Below is a small trained network, with its code and all its weights. Each question gives an input and a class and asks what happens when units are switched off, that is, made to give their printed mean instead of their output.

import numpy as np


def w(rows, s, z=0):
    codes = np.array(rows[::2]) - 128.0
    scale = np.full(codes.shape[1], s)
    scale[-1] = z or s
    return codes * scale


def f(y):
    return np.maximum(y, 0)


def log_softmax(a):
    a = a - a.max(-1, keepdims=True)
    return a - np.log(np.exp(a).sum(-1, keepdims=True))


def net(x, mask):
    res = np.array(x, float).reshape(1, 8) / 4 @ E
    y = f(res @ A[0][:, :-1].T + A[0][:, -1])
    res = res + np.where(mask, y, B[0][:, -1]) @ B[0][:, :-1]
    return log_softmax(res[-1] @ U[:, :-1].T + U[:, -1])


A, B = {}, {}
E = w([
[58,189,213,195,160,130,208,171,209,121,96],'x0',
[145,214,205,129,90,132,226,144,65,97,196],'x1',
[110,113,112,69,84,122,61,186,162,91,178],'x2',
[210,84,101,117,144,168,157,63,120,56,125],'x3',
[76,101,183,62,51,253,88,169,194,122,190],'x4',
[230,194,85,20,44,144,154,61,137,148,108],'x5',
[121,100,126,175,120,159,123,26,143,145,69],'x6',
[101,128,107,186,121,169,195,80,43,214,229],'x7',
],0.007)
A[0] = w([
[120,137,160,179,102,113,172,123,98,116,187,195],'n1',
[191,187,106,112,115,62,161,155,124,109,148,2],'n2',
[90,199,115,167,134,126,179,138,37,152,196,147],'n3',
[63,66,143,222,115,148,129,111,131,146,137,209],'n4',
[217,159,90,68,75,99,86,128,136,91,98,212],'n5',
[105,106,180,196,228,82,116,181,133,2,130,151],'n6',
[173,138,86,104,111,124,132,79,83,125,146,100],'n7',
[177,163,96,42,108,57,116,96,106,97,64,147],'n8',
[25,163,187,108,110,131,115,225,174,133,112,126],'n9',
[139,103,96,125,178,103,52,139,96,130,99,42],'n10',
[104,67,81,85,85,176,32,135,168,127,154,126],'n11',
[45,152,195,121,124,108,94,210,194,121,157,182],'n12',
[150,103,165,99,137,188,140,96,212,85,136,180],'n13',
[151,176,206,176,140,158,222,86,127,80,94,89],'n14',
[66,148,184,122,106,126,114,221,180,156,118,111],'n15',
[126,82,96,154,176,58,70,117,122,127,10,130],'n16',
[73,100,138,234,179,93,136,99,160,164,62,198],'n17',
],0.0076,0.0032)
B[0] = w([
[128,179,206,148,139,108,143,175,100,131,129,201],'n1',
[92,55,156,121,97,208,138,91,121,123,201,162],'n2',
[101,154,219,128,172,76,167,203,116,146,220,227],'n3',
[99,116,152,69,142,208,114,120,84,140,139,231],'n4',
[103,128,169,18,83,182,31,112,76,76,153,230],'n5',
[119,120,114,53,153,60,9,167,104,112,81,233],'n6',
[128,176,205,108,139,138,130,127,105,129,86,190],'n7',
[152,154,151,59,44,180,41,77,125,103,109,219],'n8',
[202,255,147,119,65,51,107,162,163,127,82,248],'n9',
[138,131,123,152,139,71,85,148,171,80,75,176],'n10',
[131,118,150,75,41,162,43,114,117,41,175,228],'n11',
[195,218,152,110,86,49,108,193,127,102,55,255],'n12',
[137,106,87,82,119,154,73,135,120,81,94,198],'n13',
[211,243,175,128,34,110,139,103,181,92,90,205],'n14',
[204,190,182,149,104,90,106,150,166,137,107,226],'n15',
[113,114,88,159,185,41,121,138,129,176,59,230],'n16',
[35,98,120,120,212,157,74,98,66,207,124,251],'n17',
],0.0077,0.0095)
U = w([
[92,60,115,103,100,220,111,93,125,109,174,158],'0',
[63,127,144,130,174,117,143,162,80,185,162,142],'1',
[189,169,134,107,94,117,108,139,140,100,78,150],'2',
[121,81,5,201,112,94,187,142,230,111,161,2],'3',
[96,92,30,155,174,104,122,104,155,187,57,128],'4',
[176,162,135,185,101,102,207,137,161,159,149,82],'5',
[125,48,72,135,156,78,115,198,151,79,142,93],'6',
],0.011,0.0073)

Each question gives the input, the list of numbers given to net, and the class t.
The units are the neurons (one row each of A and B). Each row of codes is followed by its name. A weight is (code - 128) times the scale printed after its matrix; where a second scale follows, it is the last column's (A, B and U).
mask holds one flag per neuron, in row order. A switched-off neuron (its flag False) gives its mean, the last column of its row in B, instead of its output. The means were averaged over made-up inputs and are rounded, as every weight is.
A unit's drop is (log p(t) with every unit on - log p(t) with that unit switched off) / (log p(t) with every unit on - log p(t) with every unit switched off).
The circuit of an input: a set's keep is (log p(t) with only the set's units on - log p(t) with every unit switched off) / (log p(t) with every unit on - log p(t) with every unit switched off). Starting from the 12 units with the biggest drops (on a tie, the unit counted first), units are removed one at a time, each time the one whose removal leaves the highest keep (on an exact tie, the one counted first), for as long as the keep stays at least 0.8.
units of the circuit, in order: the units of the circuit, biggest drop first
k most important neurons: the k neurons with the biggest drops, biggest first
drop when u is switched off: that unit's drop, to one decimal
input [-2,7,-3,1,-4,2,-7,7], class 1: units of the circuit, in order	(n3)
input [-1,6,6,-7,0,-3,-6,3], class 5: 2 most important neurons	(n3, n5)
input [8,-8,-5,8,-2,4,8,-8], class 4: units of the circuit, in order	(n16, n17)
input [8,-1,3,-7,4,-8,1,5], class 2: 2 most important neurons	(n9, n12)
input [7,-1,-2,-4,-8,4,8,-8], class 4: units of the circuit, in order	(n17, n16)
input [-3,3,5,2,5,-5,3,8], class 0: 4 most important neurons	(n16, n11, n9, n17)
input [-4,8,6,0,-4,-4,-1,-2], class 1: 2 most important neurons	(n9, n14)
input [8,-7,-7,5,-7,-2,-1,7], class 1: 3 most important neurons	(n3, n4, n17)
input [-6,-4,6,2,-7,-5,0,1], class 4: 2 most important neurons	(n16, n3)
input [6,-7,-1,-4,2,-3,8,-6], class 4: 2 most important neurons	(n17, n16)
input [5,7,-3,4,-8,-7,-4,-1], class 1: 2 most important neurons	(n17, n3)
input [-4,8,-4,6,4,-1,3,8], class 5: 2 most important neurons	(n14, n17)
input [-5,-2,-4,-4,0,8,-2,-1], class 0: drop when n15 is switched off	0.1
input [4,1,-7,-1,-6,-7,-5,-4], class 1: units of the circuit, in order	(n17)
input [-5,3,-1,-4,0,6,-8,4], class 0: drop when n8 is switched off	0.1
input [1,1,7,0,2,4,3,8], class 1: drop when n5 is switched off	0.2
